m =
[[138 130 121 128 124 106 118 123 134]
 [113 130 127 130 127 147 142 120 112]
 [139 113 114 134 121 113 117 124 144]
 [135 122 138 122 115 129 119 122 129]
 [122 129 116 128 130 125 142 125 150]
 [123 129 133 138 141 127 117 122 130]
 [133 121 116 125 118 117 125 121 118]
 [134 126 119 129 129 134 130 122 130]
 [121 120 143 130 128 146 137 119 106]
 [138 127 117 123 134 125 119 122 132]]
Indices start at 1.
(1, 1)	138
(9, 9)	106
(4, 9)	129
(10, 9)	132
(7, 2)	121
(1, 4)	128
(5, 4)	128
(10, 6)	125
(2, 2)	130
(7, 5)	118
(7, 9)	118
(4, 4)	122
(1, 9)	134
(2, 5)	127
(10, 5)	134
(4, 7)	119
(6, 5)	141
(4, 3)	138
(5, 2)	129
(6, 9)	130
(9, 1)	121
(1, 8)	123
(4, 1)	135
(4, 2)	122
(7, 4)	125
(9, 8)	119
(1, 3)	121
(6, 8)	122
(10, 4)	123
(6, 1)	123

grid = ((125, 124, 123, 130, 124, 130, 152, 140, 129, 128, 128, 132, 118, 126, 126), (120, 104, 124, 137, 118, 130, 126, 139, 130, 141, 127, 130, 112, 118, 127), (129, 156, 124, 121, 126, 133, 137, 119, 134, 124, 113, 134, 129, 135, 122), (123, 116, 123, 132, 121, 129, 148, 142, 128, 132, 128, 131, 116, 122, 127), (132, 127, 139, 125, 135, 129, 128, 121, 130, 114, 139, 132, 140, 130, 135))
Indices start at 1.
row 1 col 1: 125
row 5 col 10: 114
row 5 col 8: 121
row 4 col 11: 128
row 5 col 1: 132
row 2 col 8: 139
row 5 col 7: 128
row 4 col 14: 122
row 1 col 6: 130
row 2 col 14: 118
row 5 col 9: 130
row 3 col 15: 122
row 2 col 3: 124
row 1 col 15: 126
row 2 col 10: 141
row 3 col 1: 129
row 3 col 6: 133
row 5 col 13: 140
row 1 col 13: 118
row 4 col 10: 132
row 4 col 13: 116
row 3 col 8: 119
row 4 col 15: 127
row 3 col 10: 124
row 1 col 12: 132
row 5 col 12: 132
row 5 col 14: 130
row 4 col 3: 123

M =
[[127 121 126 130 124 117 132 122 126 120 121 128 120 125 129]
 [126 119 120 123 128 128 127 125 124 122 125 128 129 122 127]
 [132 123 133 126 132 122 130 128 130 133 124 129 122 137 120]
 [137 144 152 138 130 118 135 133 141 143 129 129 117 150 125]
 [126 100 113 114 132 123 126 122 119 121 117 128 125 123 116]
 [128 139 132 130 130 136 126 133 131 134 135 128 135 130 131]
 [125 138 127 134 122 131 128 127 128 122 132 127 131 120 139]
 [129 107 121 116 135 124 127 126 124 129 120 129 125 131 114]]
Indices start at 1.
(1, 1) => 127
(2, 13) => 129
(3, 10) => 133
(6, 1) => 128
(7, 7) => 128
(1, 8) => 122
(6, 15) => 131
(5, 2) => 100
(1, 10) => 120
(4, 4) => 138
(5, 14) => 123
(3, 8) => 128
(4, 11) => 129
(3, 7) => 130
(8, 8) => 126
(3, 14) => 137
(8, 9) => 124
(5, 6) => 123
(2, 7) => 127
(8, 4) => 116
(7, 5) => 122
(7, 6) => 131
(5, 13) => 125
(2, 6) => 128
(8, 15) => 114
(7, 3) => 127
(4, 3) => 152
(1, 7) => 132
(3, 5) => 132
(6, 8) => 133
(1, 2) => 121
(4, 5) => 130
(2, 14) => 122
(8, 2) => 107
(5, 1) => 126
(1, 12) => 128
(4, 12) => 129
(6, 10) => 134

a =
[[131 131 121 128 119 150 145 134 124 133 121 133]
 [109 122 119 144 109 152 121 138 112 134 120 141]
 [115 119 120 122 114 146 135 128 123 148 122 133]
 [127 129 112 130 115 133 134 138 118 131 127 129]
 [125 123 132 122 122 140 142 142 133 129 123 136]
 [119 134 118 126 127 140 133 126 128 141 143 142]]
Rows and columns are counted from 1.
row 1 col 1 -> 131
row 3 col 7 -> 135
row 2 col 10 -> 134
row 2 col 12 -> 141
row 1 col 4 -> 128
row 4 col 12 -> 129
row 4 col 2 -> 129
row 4 col 5 -> 115
row 6 col 11 -> 143
row 6 col 6 -> 140
row 4 col 10 -> 131
row 1 col 7 -> 145
row 1 col 12 -> 133
row 2 col 6 -> 152
row 3 col 3 -> 120
row 1 col 5 -> 119
row 6 col 1 -> 119
row 4 col 1 -> 127
row 3 col 4 -> 122
row 5 col 10 -> 129

x =
[[137 157 134 134 149 137]
 [149 145 119 123 107 143]
 [105 157 146 124 126 122]
 [134 141 122 111 145 149]]
Rows and columns are counted from 1.
(1, 1) => 137
(1, 2) => 157
(2, 6) => 143
(4, 2) => 141
(3, 5) => 126
(2, 3) => 119
(1, 3) => 134
(3, 3) => 146
(4, 4) => 111
(3, 1) => 105

data =
[[139, 150, 109, 149, 109, 132, 112, 113, 141, 129, 120, 116, 116, 116],
 [134, 143, 117, 141, 118, 135, 118, 121, 140, 132, 120, 123, 123, 118],
 [125, 116, 150, 117, 150, 126, 147, 146, 121, 129, 137, 141, 141, 141],
 [133, 126, 140, 127, 138, 122, 139, 135, 122, 123, 138, 131, 131, 138],
 [128, 145, 113, 142, 116, 144, 113, 121, 149, 141, 108, 126, 126, 110],
 [138, 143, 118, 142, 118, 128, 120, 119, 135, 126, 126, 120, 120, 123],
 [131, 140, 120, 139, 121, 136, 120, 124, 140, 134, 119, 126, 126, 119],
 [118, 114, 152, 114, 154, 134, 147, 151, 127, 137, 129, 147, 147, 136],
 [132, 140, 120, 139, 122, 135, 121, 124, 139, 133, 120, 126, 126, 120],
 [129, 138, 122, 136, 124, 138, 122, 127, 141, 137, 117, 129, 129, 119]]
Indices start at 1.
(1, 1) -> 139
(8, 1) -> 118
(6, 9) -> 135
(7, 7) -> 120
(9, 1) -> 132
(9, 2) -> 140
(4, 4) -> 127
(7, 8) -> 124
(5, 8) -> 121
(1, 12) -> 116
(10, 13) -> 129
(8, 13) -> 147
(1, 8) -> 113
(4, 14) -> 138
(9, 13) -> 126
(4, 2) -> 126
(10, 10) -> 137
(10, 5) -> 124
(5, 11) -> 108
(6, 14) -> 123
(7, 14) -> 119
(6, 6) -> 128
(8, 6) -> 134
(1, 9) -> 141
(4, 6) -> 122
(5, 13) -> 126
(5, 12) -> 126
(7, 12) -> 126
(2, 6) -> 135
(4, 11) -> 138
(3, 13) -> 141
(6, 11) -> 126

arr =
[[126 100 147 115]
 [129 103 139 117]
 [130 102 138 120]
 [128 104 139 117]
 [127 104 138 114]
 [129 103 139 119]
 [129 103 139 118]
 [131 101 138 126]]
Rows and columns are counted from 1.
(1, 1) => 126
(8, 1) => 131
(6, 1) => 129
(3, 2) => 102
(2, 3) => 139
(5, 4) => 114
(4, 1) => 128
(3, 4) => 120
(8, 2) => 101
(1, 2) => 100
(1, 4) => 115
(7, 3) => 139
(4, 3) => 139

A =
125,125,131,133,142,127,157,157,128
123,125,138,133,149,145,150,155,114
136,129,117,117,118,130,128,128,139
Indices start at 1.
(1, 1) = 125
(3, 7) = 128
(1, 6) = 127
(1, 7) = 157
(3, 2) = 129
(2, 5) = 149
(1, 3) = 131
(2, 7) = 150

B =
[[113 133 126 129 141 136 141 142]
 [130 136 116 114 124 135 125 127]
 [121 144 114 117 135 145 135 137]
 [138 108 142 138 120 106 120 117]
 [123 143 113 116 133 143 133 135]
 [136 107 146 142 122 107 122 119]
 [117 128 136 137 139 130 138 137]
 [139 112 139 136 117 112 119 116]
 [132 110 144 142 125 111 124 123]
 [115 133 127 131 140 134 142 142]
 [118 124 139 138 137 126 139 136]
 [143 126 125 122 113 124 112 113]
 [129 115 144 143 128 115 130 126]
 [129 115 144 143 129 115 128 125]
 [142 119 131 128 115 120 114 115]
 [134 108 146 141 123 108 123 121]]
Rows and columns are counted from 1.
row 1 col 1 -> 113
row 3 col 5 -> 135
row 12 col 4 -> 122
row 3 col 8 -> 137
row 4 col 4 -> 138
row 11 col 2 -> 124
row 5 col 6 -> 143
row 16 col 1 -> 134
row 11 col 5 -> 137
row 11 col 7 -> 139
row 7 col 5 -> 139
row 15 col 5 -> 115
row 6 col 1 -> 136
row 1 col 7 -> 141
row 3 col 6 -> 145
row 13 col 1 -> 129
row 14 col 7 -> 128
row 5 col 3 -> 113
row 14 col 5 -> 129
row 1 col 8 -> 142
row 2 col 6 -> 135
row 9 col 8 -> 123
row 7 col 6 -> 130
row 7 col 7 -> 138
row 12 col 3 -> 125
row 15 col 3 -> 131
row 4 col 3 -> 142
row 3 col 4 -> 117
row 13 col 5 -> 128
row 3 col 7 -> 135
row 16 col 4 -> 141
row 7 col 2 -> 128
row 12 col 7 -> 112
row 9 col 2 -> 110
row 15 col 4 -> 128
